How the points are linked:
$: q184->q284, q286->q740, q848->q389, q242->q986, q609->q373, q597->q506, q986->q242, q535->q168, q627->q127, q284->q184, q846->q642, q692->q451, q491->q448, q400->q35, q328->q987, q698->q733, q507->q977, q977->q507, q506->q597, q840->q19, q833->q538, q987->q328, q505->q605, q68->q243, q733->q698, q123->q753, q373->q609, q753->q123, q243->q68, q389->q848, q642->q846, q740->q286, q538->q833, q451->q692, q35->q400, q869->q899, q127->q627, q881->q361, q448->q491, q361->q881, q168->q535, q19->q840, q899->q869, q605->q505
@: q769->q491, q131->q389, q184->q400, q319->q881, q286->q506, q344->q609, q242->q68, q609->q344, q597->q740, q986->q243, q972->q846, q535->q386, q627->q840, q284->q35, q846->q972, q692->q869, q491->q769, q400->q184, q328->q123, q507->q105, q506->q286, q840->q627, q833->q414, q987->q753, q68->q242, q485->q605, q733->q160, q123->q328, q753->q987, q243->q986, q160->q733, q389->q131, q386->q535, q414->q833, q740->q597, q451->q899, q35->q284, q869->q692, q127->q19, q105->q507, q881->q319, q19->q127, q899->q451, q605->q485
§: q769->q899, q184->q242, q319->q506, q286->q881, q242->q184, q609->q198, q986->q284, q535->q707, q627->q538, q284->q986, q846->q203, q692->q448, q491->q451, q400->q68, q328->q507, q507->q328, q977->q987, q506->q319, q833->q127, q987->q977, q68->q400, q364->q389, q733->q921, q311->q605, q123->q105, q203->q846, q243->q35, q707->q535, q389->q364, q198->q609, q414->q19, q740->q361, q538->q627, q451->q491, q35->q243, q127->q833, q105->q123, q881->q286, q448->q692, q361->q740, q921->q733, q19->q414, q899->q769, q605->q311
~: q286->q733, q242->q840, q609->q980, q986->q19, q972->q899, q535->q974, q627->q68, q284->q414, q846->q451, q692->q642, q491->q203, q400->q538, q328->q605, q698->q740, q507->q311, q506->q160, q980->q609, q840->q242, q833->q35, q987->q505, q505->q987, q68->q627, q485->q123, q733->q286, q311->q507, q123->q485, q203->q491, q243->q127, q212->q389, q160->q506, q389->q212, q642->q692, q414->q284, q740->q698, q538->q400, q451->q846, q35->q833, q127->q243, q881->q921, q921->q881, q974->q535, q19->q986, q899->q972, q605->q328
^: q286->q535, q344->q899, q242->q753, q609->q451, q986->q123, q535->q286, q627->q505, q284->q105, q846->q980, q692->q373, q491->q198, q400->q977, q328->q243, q507->q35, q977->q400, q506->q386, q980->q846, q833->q311, q987->q68, q505->q627, q68->q987, q485->q19, q733->q974, q311->q833, q123->q986, q373->q692, q753->q242, q243->q328, q707->q881, q389->q744, q386->q506, q198->q491, q740->q168, q451->q609, q35->q507, q127->q605, q105->q284, q881->q707, q974->q733, q168->q740, q19->q485, q899->q344, q744->q389, q605->q127
%: q131->q899, q319->q284, q286->q243, q848->q692, q242->q597, q609->q744, q597->q242, q986->q506, q535->q328, q627->q698, q284->q319, q846->q212, q692->q848, q491->q364, q400->q361, q328->q535, q698->q627, q507->q707, q506->q986, q833->q921, q987->q168, q68->q740, q364->q491, q733->q127, q123->q386, q243->q286, q212->q846, q707->q507, q160->q19, q389->q451, q386->q123, q740->q68, q451->q389, q35->q881, q127->q733, q881->q35, q361->q400, q921->q833, q974->q605, q168->q987, q19->q160, q899->q131, q744->q609, q605->q974
&: q769->q284, q131->q506, q286->q389, q344->q123, q848->q740, q242->q869, q609->q328, q986->q899, q972->q19, q535->q744, q627->q642, q284->q769, q846->q127, q692->q68, q491->q35, q400->q448, q328->q609, q507->q198, q506->q131, q980->q605, q833->q203, q987->q373, q68->q692, q364->q881, q733->q212, q123->q344, q203->q833, q373->q987, q243->q451, q212->q733, q389->q286, q642->q627, q198->q507, q740->q848, q451->q243, q35->q491, q869->q242, q127->q846, q881->q364, q448->q400, q19->q972, q899->q986, q744->q535, q605->q980

In the rows, 143 means zero.

The rows follow the links: the fewer symbols apart two points are, the more alike their rows tend to be.

Rows of some points; one shown again gets a slightly different row:
q769: 168 158 161 197 155 146 137 148 185 95 148 127 164 115 247 160 116 128 113 109 178 70 173 150 173 142 129 79 183 170 129 147 119 223 157 129 132 137 172 118 137 147 86 155 156 114 234 168 134 115 168 153 211 122 70 143 75 136 192 84 41
q184: 107 98 105 227 167 133 188 158 116 101 91 71 154 169 156 147 148 97 116 76 128 164 165 92 112 192 154 111 109 121 112 155 157 194 136 183 76 113 153 134 115 102 116 120 200 99 117 166 84 162 139 257 177 120 75 128 141 116 196 102 150
q848: 107 106 90 148 170 115 123 88 73 204 139 195 129 175 127 88 159 139 165 92 73 140 138 86 146 119 159 238 146 158 126 149 77 194 173 194 143 136 216 195 97 167 136 54 119 152 168 133 119 170 126 154 169 142 151 128 178 111 168 244 181
q361: 103 126 95 238 165 130 184 130 94 185 137 133 135 162 94 117 201 114 116 105 97 229 135 97 133 174 189 197 118 161 108 186 128 137 171 225 148 96 178 198 80 126 122 88 76 130 113 151 64 197 136 203 143 111 98 146 164 162 168 165 136
q740: 89 85 96 163 142 101 169 91 78 186 130 134 122 161 102 91 178 137 129 117 60 192 128 106 80 129 178 219 116 115 113 179 119 125 211 220 156 91 189 190 121 154 139 64 121 139 87 122 107 202 119 181 136 133 159 150 220 135 124 236 211
q485: 164 175 184 95 136 151 141 140 174 126 140 141 163 177 139 182 106 175 181 208 169 142 109 177 174 124 81 100 108 106 164 121 214 110 84 52 130 205 78 74 187 144 169 221 180 114 115 112 192 128 139 99 125 175 186 179 186 133 92 87 144
q986: 181 102 206 131 126 125 138 166 195 55 156 92 152 79 231 136 101 131 116 146 125 82 129 159 79 139 107 77 187 79 170 130 130 135 211 103 124 88 166 106 144 136 129 189 211 114 162 148 189 148 136 161 183 147 134 103 151 118 122 84 122
q105: 202 139 174 199 166 161 205 206 186 113 110 80 170 137 161 220 108 151 139 169 176 100 126 135 202 143 146 90 72 149 136 112 194 135 167 98 111 98 60 98 172 96 128 187 177 103 189 161 129 178 194 152 170 141 153 137 83 175 131 42 61
q505: 84 157 113 140 133 169 142 129 133 160 112 160 158 183 83 179 148 155 171 154 148 230 164 140 148 143 147 172 98 132 175 127 218 107 48 138 97 195 74 150 140 132 200 143 162 151 48 82 139 149 117 179 120 168 209 179 210 156 148 157 235
q535: 182 121 184 123 132 129 196 167 141 203 160 177 128 118 116 162 131 176 187 234 87 156 105 121 156 86 171 185 63 142 131 146 133 65 234 127 210 96 85 164 170 112 169 119 117 159 171 116 174 212 166 92 112 189 211 118 147 140 56 169 168
q972: 112 197 176 115 161 132 48 91 194 97 164 176 136 162 211 122 109 158 175 132 184 72 142 195 164 134 67 92 239 124 159 126 141 186 110 98 143 230 170 109 149 230 105 179 164 140 175 175 203 62 113 96 157 138 139 151 162 143 148 118 132
q123: 186 93 191 122 125 149 178 196 186 110 110 122 165 126 180 197 92 154 182 187 139 84 109 148 148 96 116 101 90 99 166 94 173 99 164 72 137 107 80 86 166 78 151 194 216 113 160 112 176 181 171 133 172 180 197 150 144 101 94 92 149
q68: 102 63 108 149 136 143 136 133 132 132 121 109 181 126 140 120 169 108 92 96 131 175 176 111 60 147 182 173 145 119 178 150 140 165 135 175 88 103 190 178 105 122 175 132 189 149 54 110 107 153 87 252 143 148 152 125 175 115 173 170 247
q869: 83 59 100 142 169 137 128 96 137 149 97 144 155 185 219 137 112 116 125 53 103 92 166 85 135 111 105 162 156 134 158 129 122 215 110 144 55 128 219 130 105 153 164 99 191 101 154 137 145 125 130 229 231 134 149 140 174 99 192 174 188
q980: 143 205 161 55 147 194 103 117 165 176 169 225 159 163 143 165 141 180 192 204 206 111 150 177 201 113 98 164 129 189 167 107 141 122 49 82 137 227 96 137 173 157 186 168 151 199 164 108 190 85 155 68 132 174 213 150 124 180 136 140 163

Each walk starts at a row. The symbols on each line, taken left to right, move it on to the next point.
Each answer is a row, close to the row of the point it stands for.
new walk
201 148 155 170 139 195 202 217 162 140 120 118 173 113 122 232 148 159 138 190 200 152 158 128 175 146 221 104 57 187 149 133 145 85 138 112 151 96 45 127 161 57 168 153 157 152 159 121 136 162 176 129 128 163 165 134 44 178 161 71 88
& § % %
207 134 174 98 124 211 110 138 187 177 128 208 184 105 187 155 139 178 186 188 175 75 171 106 176 57 175 169 107 192 171 108 104 133 123 75 126 142 115 141 169 91 202 124 192 176 202 108 179 127 164 100 165 196 215 131 75 133 136 150 149
& ^ % &
182 143 154 127 138 143 113 90 134 177 178 211 120 110 174 96 146 171 165 131 98 95 129 150 147 95 161 182 203 171 109 158 38 156 229 170 202 112 206 179 151 163 132 96 95 166 223 163 173 159 141 81 147 136 137 128 136 144 111 230 115
new walk
189 140 155 199 150 129 236 193 120 178 153 144 132 124 96 180 176 160 144 191 125 171 104 102 204 126 193 156 49 173 105 159 142 85 190 164 188 111 62 158 181 94 126 130 72 145 182 135 112 205 181 81 120 153 155 154 108 175 103 141 80
§ % % &
194 142 157 107 132 140 142 121 140 224 149 228 151 149 130 147 146 180 212 186 113 86 116 125 201 44 154 177 68 196 132 124 78 133 181 123 192 137 113 173 163 114 173 96 112 165 210 134 177 158 187 58 149 173 218 151 125 137 87 185 136
% ^ @ @
170 133 175 83 112 191 76 123 172 119 174 191 156 70 210 108 148 150 132 133 173 79 207 163 115 89 163 146 238 177 165 102 78 181 159 133 170 125 220 204 142 154 159 109 174 193 205 157 194 80 142 116 164 127 147 120 72 113 181 173 143
new walk
135 204 185 83 116 153 87 131 178 88 208 118 140 101 113 99 162 152 120 183 207 168 162 207 102 194 132 119 229 121 193 131 175 105 114 136 192 198 181 136 179 205 152 210 158 188 61 134 201 93 94 115 64 127 138 139 158 157 131 120 180
~ & $
85 104 84 125 143 174 73 93 128 164 127 179 170 156 180 118 162 139 119 85 131 109 218 97 118 107 163 186 176 157 176 143 102 197 95 184 76 137 211 201 103 134 161 74 194 159 113 139 133 124 112 207 167 126 144 127 143 111 218 199 233
$ @ %
160 114 143 131 160 94 126 99 157 166 165 189 99 122 198 107 117 147 175 106 60 38 101 134 159 121 86 132 186 130 101 158 93 200 234 154 190 125 205 137 121 155 95 130 138 123 231 180 181 140 158 83 184 150 126 122 165 107 114 190 94
new walk
179 116 174 146 127 61 173 122 148 128 175 132 97 130 166 101 103 140 158 136 64 102 76 148 90 125 106 123 178 87 120 170 132 140 270 158 182 105 190 137 138 183 98 158 143 96 185 165 174 206 160 106 146 138 118 141 217 106 54 151 107
& & @
178 122 175 116 127 122 144 134 123 141 200 153 121 80 131 86 184 143 148 185 98 145 118 151 93 128 183 162 188 112 115 193 84 100 283 180 232 83 181 186 140 159 122 140 89 158 161 159 152 214 132 93 113 136 143 122 170 142 60 204 136
~ ~ %
185 106 196 110 102 185 93 165 160 81 182 100 152 41 188 110 162 122 86 191 168 141 178 176 41 131 185 114 206 112 190 130 95 100 225 151 177 62 203 187 134 123 161 168 182 183 127 147 174 125 117 176 106 138 145 94 99 118 145 134 167
new walk
167 187 188 71 117 201 128 172 175 142 158 163 149 150 87 180 144 166 184 230 203 179 135 170 160 139 142 153 130 138 182 129 191 78 95 82 140 214 80 114 191 150 192 195 150 173 86 102 175 115 151 86 95 177 216 144 145 194 98 103 187
$ ^ &
73 167 98 124 158 166 70 93 133 168 137 181 136 181 148 113 162 128 153 101 168 151 202 144 133 159 117 198 199 150 163 140 147 211 34 177 90 218 198 184 118 207 170 95 151 160 91 125 131 73 99 180 146 139 142 163 176 152 190 174 207
~ % % $ ~
131 215 143 78 148 186 62 104 158 112 183 183 138 119 180 108 150 146 164 142 200 129 193 209 152 150 99 134 252 172 165 125 116 177 80 126 181 210 209 145 165 211 148 165 147 185 144 145 200 46 133 86 113 117 148 142 119 157 156 152 155
new walk
164 139 163 225 151 75 217 176 143 134 163 94 101 143 154 148 124 140 125 118 103 131 85 139 153 167 152 97 137 113 82 192 133 147 260 177 170 105 145 124 136 142 83 153 82 118 207 194 124 208 172 136 143 103 72 162 145 146 125 117 31
% @ @ & §
184 116 140 128 131 137 86 114 184 109 149 151 155 122 244 123 80 130 147 130 115 27 166 160 134 103 95 93 211 147 146 101 101 201 164 128 114 128 202 142 135 159 125 154 190 124 216 158 194 108 158 138 197 163 129 123 131 80 166 126 105
^ ^ % & $
93 71 105 186 166 67 182 91 91 159 109 123 135 185 150 105 102 107 129 88 51 140 110 105 100 111 103 163 136 84 112 176 156 171 229 188 105 114 170 147 98 147 129 111 155 96 112 150 103 198 128 202 182 129 122 143 247 122 101 177 181
new walk
57 137 112 127 146 119 141 109 145 117 136 114 136 204 135 130 107 118 128 101 143 181 153 149 120 173 87 138 163 74 163 152 209 166 92 149 81 200 168 103 111 190 146 173 173 119 43 132 124 133 99 214 130 141 137 175 241 125 173 133 213
@ $ % ~ §
176 162 139 218 140 101 211 171 116 153 181 124 104 111 118 120 181 155 122 151 131 175 122 144 138 179 198 126 170 167 102 194 113 136 259 189 228 59 156 177 137 114 79 113 64 166 191 182 106 199 163 123 123 114 93 131 111 173 122 138 52
% & & &
183 173 134 168 151 185 103 165 147 135 125 168 155 91 199 147 155 149 116 112 216 92 209 164 176 171 199 129 184 220 146 154 82 195 133 165 175 116 169 182 120 111 103 114 132 152 225 179 135 97 165 139 156 125 81 115 19 155 215 118 62
